Here is a tiny trained network, its code and every weight. The questions are about switching its units off for an input and a class, where a switched-off unit gives its printed mean instead of its output.

import numpy as np


def w(rows, s, z=0):
    codes = np.array(rows[::2]) - 128.0
    scale = np.full(codes.shape[1], s)
    scale[-1] = z or s
    return codes * scale


def f(y):
    return np.maximum(y, 0)


def log_softmax(a):
    a = a - a.max(-1, keepdims=True)
    return a - np.log(np.exp(a).sum(-1, keepdims=True))


def net(x, mask):
    res = np.array(x, float).reshape(1, 4) / 4 @ E
    y = f(res @ A[0][:, :-1].T + A[0][:, -1])
    res = res + np.where(mask, y, B[0][:, -1]) @ B[0][:, :-1]
    return log_softmax(res[-1] @ U[:, :-1].T + U[:, -1])


A, B = {}, {}
E = w([
[52,26,99,219,82],'x0',
[21,239,83,141,50],'x1',
[93,212,115,236,254],'x2',
[229,155,209,209,43],'x3',
],0.0067)
A[0] = w([
[166,183,140,71,146,255],'n1',
[10,106,108,53,205,194],'n2',
[123,48,118,68,38,74],'n3',
[147,149,147,163,216,116],'n4',
[4,173,119,160,38,114],'n5',
[179,169,118,84,145,92],'n6',
[165,136,103,164,88,220],'n7',
[118,166,135,177,185,92],'n8',
[106,59,115,83,178,208],'n9',
[84,66,103,188,86,150],'n10',
[87,208,147,123,107,109],'n11',
[148,206,132,59,129,107],'n12',
[202,30,150,142,230,55],'n13',
[155,43,142,173,162,208],'n14',
[105,200,108,125,89,90],'n15',
[51,27,120,216,86,107],'n16',
[197,157,180,233,71,174],'n17',
[147,155,114,163,154,109],'n18',
[92,120,127,211,157,114],'n19',
[145,98,153,29,52,166],'n20',
[130,99,95,73,114,78],'n21',
[106,141,124,210,209,80],'n22',
],0.013,0.0048)
B[0] = w([
[188,186,159,83,248,209],'n1',
[152,228,107,231,46,235],'n2',
[17,98,69,149,154,222],'n3',
[78,117,86,117,179,184],'n4',
[230,54,69,64,77,243],'n5',
[169,109,196,178,181,165],'n6',
[144,204,86,123,108,189],'n7',
[52,108,91,117,144,181],'n8',
[164,190,94,114,100,195],'n9',
[171,153,183,113,223,203],'n10',
[166,66,81,123,126,188],'n11',
[195,76,185,178,191,188],'n12',
[191,23,72,154,35,207],'n13',
[226,140,79,43,138,207],'n14',
[159,76,77,126,97,184],'n15',
[183,145,232,170,248,227],'n16',
[115,208,87,234,49,247],'n17',
[85,96,123,125,150,159],'n18',
[80,113,103,114,185,188],'n19',
[47,133,30,131,192,238],'n20',
[95,102,128,189,131,163],'n21',
[31,114,79,113,143,198],'n22',
],0.016,0.012)
U = w([
[190,23,89,110,83,148],'0',
[16,83,94,146,167,144],'1',
[131,206,124,199,65,138],'2',
[161,103,181,151,196,252],'3',
[137,172,109,122,119,187],'4',
[98,122,133,50,42,42],'5',
[83,100,250,131,150,47],'6',
],0.011,0.0035)

Each question gives the input, the list of numbers given to net, and the class t.
The units are the neurons (one row each of A and B). Each row of codes is followed by its name. A weight is (code - 128) times the scale printed after its matrix; where a second scale follows, it is the last column's (A, B and U).
mask holds one flag per neuron, in row order. A switched-off neuron (its flag False) gives its mean, the last column of its row in B, instead of its output. The means were averaged over made-up inputs and are rounded, as every weight is.
A unit's drop is (log p(t) with every unit on - log p(t) with that unit switched off) / (log p(t) with every unit on - log p(t) with every unit switched off).
The circuit of an input: a set's keep is (log p(t) with only the set's units on - log p(t) with every unit switched off) / (log p(t) with every unit on - log p(t) with every unit switched off). Starting from the 12 units with the biggest drops (on a tie, the unit counted first), units are removed one at a time, each time the one whose removal leaves the highest keep (on an exact tie, the one counted first), for as long as the keep stays at least 0.8.
circuit, biggest first: the units of the circuit, biggest drop first
most important unit: the unit with the biggest drop
k most important neurons: the k neurons with the biggest drops, biggest first
drop of u: that unit's drop, to one decimal
input [0,-4,-3,6], class 2: circuit, biggest first : [n17]
input [6,-7,4,-2], class 0: 2 most important neurons : [n13; n14]
input [5,3,1,-4], class 3: 3 most important neurons : [n17; n16; n10]
input [8,5,4,6], class 3: 3 most important neurons : [n16; n10; n2]
input [-3,-4,-7,8], class 2: 2 most important neurons : [n17; n22]
input [-8,1,8,5], class 1: 2 most important neurons : [n8; n22]
input [-8,-5,-3,-2], class 3: 2 most important neurons : [n1; n5]
input [1,5,-7,-4], class 1: 3 most important neurons : [n3; n20; n13]
input [-6,2,-5,-4], class 3: 4 most important neurons : [n12; n1; n17; n22]
input [-1,7,2,-8], class 2: 3 most important neurons : [n2; n13; n14]
input [-6,-6,6,-1], class 0: 2 most important neurons : [n13; n16]
input [7,-6,2,3], class 3: 2 most important neurons : [n16; n5]
input [0,8,-7,8], class 0: 3 most important neurons : [n5; n2; n15]
input [7,4,3,1], class 3: 2 most important neurons : [n16; n10]
input [6,-8,5,-3], class 0: circuit, biggest first : [n13]
input [-5,4,5,1], class 1: 3 most important neurons : [n16; n8; n10]
input [-4,-4,4,3], class 0: 3 most important neurons : [n13; n16; n2]
input [-2,4,1,-1], class 0: drop of n16 : 0.1
input [8,-6,-3,2], class 3: drop of n5 : 0.4
input [-5,1,-5,2], class 1: most important unit : n20
input [-4,-2,-2,-6], class 2: drop of n2 : 0.7
input [8,-4,2,5], class 3: drop of n2 : 0.2
